Below is a small trained network, with its code and all its weights. Each question gives an input and a class and asks what happens when units are switched off, that is, made to give their printed mean instead of their output.

import numpy as np


def w(rows, s, z=0):
    codes = np.array(rows[::2]) - 128.0
    scale = np.full(codes.shape[1], s)
    scale[-1] = z or s
    return codes * scale


def f(y):
    return y / 2 * (1 + np.tanh(0.7978845608 * (y + 0.044715 * y**3)))


def log_softmax(a):
    a = a - a.max(-1, keepdims=True)
    return a - np.log(np.exp(a).sum(-1, keepdims=True))


def net(x, mask):
    res = np.array(x, float).reshape(1, 3) / 4 @ E
    y = f(res @ A[0][:, :-1].T + A[0][:, -1])
    res = res + np.where(mask, y, B[0][:, -1]) @ B[0][:, :-1]
    return log_softmax(res[-1] @ U[:, :-1].T + U[:, -1])


A, B = {}, {}
E = w([
[69,209,176,1],'x0',
[65,29,56,58],'x1',
[23,201,67,202],'x2',
],0.007)
A[0] = w([
[188,202,199,188,88],'neuron 0',
[195,209,201,179,73],'neuron 1',
[164,177,199,173,31],'neuron 2',
[85,194,164,46,99],'neuron 3',
[180,77,59,215,130],'neuron 4',
[161,69,95,231,128],'neuron 5',
[84,206,171,37,88],'neuron 6',
[56,38,60,86,83],'neuron 7',
[93,29,56,67,49],'neuron 8',
[213,210,184,157,78],'neuron 9',
[2,215,78,200,69],'neuron 10',
[195,86,73,197,2],'neuron 11',
[158,197,235,206,78],'neuron 12',
[66,200,181,47,90],'neuron 13',
[25,207,58,194,77],'neuron 14',
[230,58,187,57,63],'neuron 15',
[155,50,71,224,123],'neuron 16',
[180,75,78,242,99],'neuron 17',
[86,186,171,45,149],'neuron 18',
[67,37,30,77,78],'neuron 19',
[203,60,245,61,97],'neuron 20',
[242,78,219,58,69],'neuron 21',
[166,201,211,183,57],'neuron 22',
[200,214,181,199,82],'neuron 23',
[166,207,199,184,69],'neuron 24',
[91,211,139,40,114],'neuron 25',
[159,63,107,228,103],'neuron 26',
[84,182,182,35,140],'neuron 27',
[183,76,68,223,100],'neuron 28',
],0.0064,0.0042)
B[0] = w([
[29,167,76,52,192],'neuron 0',
[82,138,96,93,188],'neuron 1',
[59,116,110,109,140],'neuron 2',
[102,77,184,118,193],'neuron 3',
[116,81,202,87,229],'neuron 4',
[113,97,184,106,226],'neuron 5',
[96,76,176,119,203],'neuron 6',
[61,180,84,79,205],'neuron 7',
[2,173,69,70,189],'neuron 8',
[76,133,85,90,180],'neuron 9',
[111,62,93,218,253],'neuron 10',
[57,51,144,120,151],'neuron 11',
[52,147,96,82,198],'neuron 12',
[78,43,185,123,205],'neuron 13',
[111,8,89,226,240],'neuron 14',
[56,60,65,197,188],'neuron 15',
[108,91,178,90,237],'neuron 16',
[107,85,171,107,229],'neuron 17',
[127,81,181,139,213],'neuron 18',
[44,191,90,69,218],'neuron 19',
[108,41,73,238,201],'neuron 20',
[91,35,75,208,197],'neuron 21',
[31,130,77,85,174],'neuron 22',
[57,149,105,83,201],'neuron 23',
[65,126,93,92,179],'neuron 24',
[109,78,180,128,206],'neuron 25',
[104,76,180,96,208],'neuron 26',
[119,88,170,137,217],'neuron 27',
[93,92,182,105,217],'neuron 28',
],0.0084,0.0041)
U = w([
[123,101,252,102,100],'0',
[125,97,76,232,113],'1',
[104,160,77,43,131],'2',
[192,162,170,134,251],'3',
[168,161,127,121,96],'4',
[176,161,125,129,82],'5',
[170,169,126,130,80],'6',
],0.017,0.018)

Each question gives the input, the list of numbers given to net, and the class t.
The units are the neurons (one row each of A and B). Each row of codes is followed by its name. A weight is (code - 128) times the scale printed after its matrix; where a second scale follows, it is the last column's (A, B and U).
mask holds one flag per neuron, in row order. A switched-off neuron (its flag False) gives its mean, the last column of its row in B, instead of its output. The means were averaged over made-up inputs and are rounded, as every weight is.
A unit's drop is (log p(t) with every unit on - log p(t) with that unit switched off) / (log p(t) with every unit on - log p(t) with every unit switched off).
The circuit of an input: a set's keep is (log p(t) with only the set's units on - log p(t) with every unit switched off) / (log p(t) with every unit on - log p(t) with every unit switched off). Starting from the 12 units with the biggest drops (on a tie, the unit counted first), units are removed one at a time, each time the one whose removal leaves the highest keep (on an exact tie, the one counted first), for as long as the keep stays at least 0.8.
units of the circuit, in order: the units of the circuit, biggest drop first
top k neurons: the k neurons with the biggest drops, biggest first
drop of u: that unit's drop, to one decimal
input [7,-8,-8], class 1: units of the circuit, in order -> (neuron 20; neuron 21)
input [5,7,8], class 1: units of the circuit, in order -> (neuron 14)
input [1,6,-5], class 2: top 4 neurons -> (neuron 8; neuron 14; neuron 19; neuron 10)
input [-8,5,8], class 0: top 2 neurons -> (neuron 4; neuron 16)
input [2,-2,-3], class 3: top 2 neurons -> (neuron 14; neuron 10)
input [-3,8,-7], class 2: top 4 neurons -> (neuron 8; neuron 19; neuron 7; neuron 14)
input [6,-1,7], class 1: top 2 neurons -> (neuron 10; neuron 14)
input [-1,6,-6], class 1: top 3 neurons -> (neuron 20; neuron 15; neuron 21)
input [1,7,-6], class 2: top 4 neurons -> (neuron 8; neuron 19; neuron 14; neuron 7)
input [8,-1,8], class 0: drop of neuron 14 -> 0.0
input [-1,-2,3], class 3: drop of neuron 15 -> 0.2
input [3,0,1], class 3: drop of neuron 28 -> 0.1
input [1,4,-5], class 1: drop of neuron 20 -> 0.1
input [-2,-6,-5], class 2: top neuron -> (neuron 0)
